Below is a small trained network, with its code and all its weights. Each question gives an input and a class and asks what happens when units are switched off, that is, made to give their printed mean instead of their output.

import numpy as np


def w(rows, s, z=0):
    codes = np.array(rows[::2]) - 128.0
    scale = np.full(codes.shape[1], s)
    scale[-1] = z or s
    return codes * scale


def f(y):
    return np.maximum(y, 0)


def log_softmax(a):
    a = a - a.max(-1, keepdims=True)
    return a - np.log(np.exp(a).sum(-1, keepdims=True))


def net(x, mask):
    res = np.array(x, float).reshape(1, 5) / 4 @ E
    y = f(res @ A[0][:, :-1].T + A[0][:, -1])
    res = res + np.where(mask, y, B[0][:, -1]) @ B[0][:, :-1]
    return log_softmax(res[-1] @ U[:, :-1].T + U[:, -1])


A, B = {}, {}
E = w([
[200,114,236,172,77,71,182,38,177,108,97],'x0',
[159,156,134,131,100,118,118,165,125,155,104],'x1',
[194,42,99,11,171,99,54,54,96,188,116],'x2',
[143,113,138,122,103,126,131,159,117,128,120],'x3',
[106,97,138,113,154,20,163,189,223,199,228],'x4',
],0.011)
A[0] = w([
[100,131,72,108,178,152,104,203,159,168,204,161],'N0',
[155,107,73,60,155,161,43,102,104,159,79,143],'N1',
[129,107,180,189,94,35,168,116,220,128,179,115],'N2',
[201,167,194,132,83,161,126,20,82,50,71,159],'N3',
[138,103,69,36,127,133,35,128,111,169,126,153],'N4',
[201,62,100,31,160,101,73,66,102,200,102,149],'N5',
[204,81,135,104,124,95,143,51,117,141,108,57],'N6',
[96,127,113,112,153,69,166,204,156,176,248,167],'N7',
[81,172,18,107,128,235,57,160,12,64,64,253],'N8',
[108,140,165,206,91,179,184,101,98,80,33,203],'N9',
[200,103,198,148,109,72,143,77,223,106,100,129],'N10',
[140,67,102,58,170,2,145,133,167,222,153,30],'N11',
[60,184,146,148,130,196,114,189,119,121,178,186],'N12',
[136,128,69,125,112,138,92,111,136,105,112,129],'N13',
[53,172,94,132,122,182,154,212,133,85,153,219],'N14',
[199,86,189,49,104,99,96,20,139,168,133,34],'N15',
[173,51,134,75,158,55,80,97,134,223,173,62],'N16',
],0.0083,0.0051)
B[0] = w([
[170,132,92,122,191,129,121,181,173,139,221,211],'N0',
[92,83,83,96,167,130,170,166,65,150,89,198],'N1',
[56,186,153,151,40,57,210,129,144,105,133,216],'N2',
[211,144,131,141,181,133,115,87,92,68,30,212],'N3',
[82,81,66,81,151,163,121,170,93,121,118,203],'N4',
[105,112,123,30,193,201,108,153,50,160,92,228],'N5',
[160,154,192,109,142,123,139,86,50,106,125,175],'N6',
[166,163,128,83,170,59,125,214,179,95,206,236],'N7',
[60,89,211,132,48,193,167,88,77,255,163,253],'N8',
[183,120,127,142,78,183,122,27,202,41,121,208],'N9',
[91,239,189,115,74,42,157,31,109,111,107,203],'N10',
[61,156,152,74,104,192,34,109,237,181,209,222],'N11',
[199,137,181,166,105,117,102,121,149,182,162,196],'N12',
[115,104,140,108,173,162,192,124,109,175,92,149],'N13',
[203,180,186,212,127,120,111,118,156,212,189,213],'N14',
[204,136,214,102,115,125,67,73,53,169,144,197],'N15',
[120,103,167,41,100,176,39,93,133,179,174,213],'N16',
],0.0083,0.018)
U = w([
[103,129,210,142,63,145,81,68,142,214,190,194],'0',
[167,137,115,194,94,148,126,81,219,28,56,197],'1',
[203,139,106,189,193,63,125,232,178,143,223,220],'2',
[36,171,144,171,72,2,199,150,168,89,152,22],'3',
[58,41,66,135,147,173,159,161,69,182,99,135],'4',
[217,132,149,116,197,91,90,106,39,92,93,8],'5',
[92,93,43,88,180,133,42,220,174,147,174,41],'6',
],0.0096,0.0017)

Each question gives the input, the list of numbers given to net, and the class t.
The units are the neurons (one row each of A and B). Each row of codes is followed by its name. A weight is (code - 128) times the scale printed after its matrix; where a second scale follows, it is the last column's (A, B and U).
mask holds one flag per neuron, in row order. A switched-off neuron (its flag False) gives its mean, the last column of its row in B, instead of its output. The means were averaged over made-up inputs and are rounded, as every weight is.
A unit's drop is (log p(t) with every unit on - log p(t) with that unit switched off) / (log p(t) with every unit on - log p(t) with every unit switched off).
The circuit of an input: a set's keep is (log p(t) with only the set's units on - log p(t) with every unit switched off) / (log p(t) with every unit on - log p(t) with every unit switched off). Starting from the 12 units with the biggest drops (on a tie, the unit counted first), units are removed one at a time, each time the one whose removal leaves the highest keep (on an exact tie, the one counted first), for as long as the keep stays at least 0.8.
circuit, biggest first: the units of the circuit, biggest drop first
k most important neurons: the k neurons with the biggest drops, biggest first
drop of u: that unit's drop, to one decimal
input [0,1,2,-4,8], class 6: circuit, biggest first -> (N8; N7; N11)
input [1,0,4,0,-8], class 5: circuit, biggest first -> (N3)
input [-6,6,1,-8,-6], class 4: circuit, biggest first -> (N1; N4)
input [6,-7,0,-3,4], class 3: circuit, biggest first -> (N2; N8)
input [0,-4,8,8,6], class 6: circuit, biggest first -> (N8; N4)
input [4,-2,0,6,-6], class 1: 2 most important neurons -> (N9; N5)
input [1,2,6,5,-5], class 5: 2 most important neurons -> (N3; N15)
input [0,3,0,0,8], class 2: 2 most important neurons -> (N7; N8)
input [1,-7,-7,-5,-8], class 1: 2 most important neurons -> (N9; N3)
input [8,1,-8,-4,1], class 3: 2 most important neurons -> (N2; N10)
input [6,-2,-1,-6,7], class 3: drop of N2 -> 0.2
input [4,-5,5,0,0], class 5: drop of N8 -> 0.4
input [0,5,4,4,-6], class 4: drop of N8 -> 0.3
input [0,2,-7,4,7], class 2: circuit, biggest first -> (N7)
input [0,7,-3,-5,8], class 2: drop of N7 -> 0.3
